Below are the code and all the weights of a small trained network. Each question names an input and a class and asks about switching units off, where a switched-off unit gives its printed mean instead of its output.

import numpy as np


def w(rows, s, z=0):
    codes = np.array(rows[::2]) - 128.0
    scale = np.full(codes.shape[1], s)
    scale[-1] = z or s
    return codes * scale


def f(y):
    return y / 2 * (1 + np.tanh(0.7978845608 * (y + 0.044715 * y**3)))


def log_softmax(a):
    a = a - a.max(-1, keepdims=True)
    return a - np.log(np.exp(a).sum(-1, keepdims=True))


def net(x, mask):
    res = np.array(x, float).reshape(1, 2) / 4 @ E
    y = f(res @ A[0][:, :-1].T + A[0][:, -1])
    res = res + np.where(mask, y, B[0][:, -1]) @ B[0][:, :-1]
    return log_softmax(res[-1] @ U[:, :-1].T + U[:, -1])


A, B = {}, {}
E = w([
[27,65,115],'x0',
[120,119,249],'x1',
],0.011)
A[0] = w([
[155,151,215,113],'n1',
[49,103,117,158],'n2',
[255,150,132,98],'n3',
[95,133,123,99],'n4',
[75,97,121,81],'n5',
[124,105,203,100],'n6',
[167,136,9,95],'n7',
[147,132,127,249],'n8',
],0.023,0.014)
B[0] = w([
[68,101,136,214],'n1',
[154,143,57,231],'n2',
[118,213,17,249],'n3',
[118,155,120,135],'n4',
[109,195,77,170],'n5',
[64,93,134,197],'n6',
[42,83,163,250],'n7',
[253,34,183,244],'n8',
],0.036,0.014)
U = w([
[9,58,119,157],'0',
[124,190,34,240],'1',
[210,53,131,165],'2',
[66,186,134,4],'3',
],0.015,0.0035)

Each question gives the input, the list of numbers given to net, and the class t.
The units are the neurons (one row each of A and B). Each row of codes is followed by its name. A weight is (code - 128) times the scale printed after its matrix; where a second scale follows, it is the last column's (A, B and U).
mask holds one flag per neuron, in row order. A switched-off neuron (its flag False) gives its mean, the last column of its row in B, instead of its output. The means were averaged over made-up inputs and are rounded, as every weight is.
A unit's drop is (log p(t) with every unit on - log p(t) with that unit switched off) / (log p(t) with every unit on - log p(t) with every unit switched off).
The circuit of an input: a set's keep is (log p(t) with only the set's units on - log p(t) with every unit switched off) / (log p(t) with every unit on - log p(t) with every unit switched off). Starting from all 8 units, units are removed one at a time, each time the one whose removal leaves the highest keep (on an exact tie, the one counted first), for as long as the keep stays at least 0.8.
circuit, biggest first: the units of the circuit, biggest drop first
top k neurons: the k neurons with the biggest drops, biggest first
drop of u: that unit's drop, to one decimal
input [1,3], class 2: circuit, biggest first : (n7; n3)
input [8,5], class 1: circuit, biggest first : (n2)
input [-8,7], class 1: top 2 neurons : (n3; n7)
input [2,2], class 2: top 2 neurons : (n3; n7)
input [7,6], class 1: top 3 neurons : (n2; n7; n5)
input [6,4], class 1: top 2 neurons : (n7; n2)
input [-1,-3], class 2: top 2 neurons : (n1; n6)
input [-8,-8], class 0: top 2 neurons : (n7; n2)
input [2,1], class 2: drop of n3 : 0.8
input [-7,-8], class 0: drop of n7 : 8.5
input [3,-2], class 2: drop of n8 : 0.0
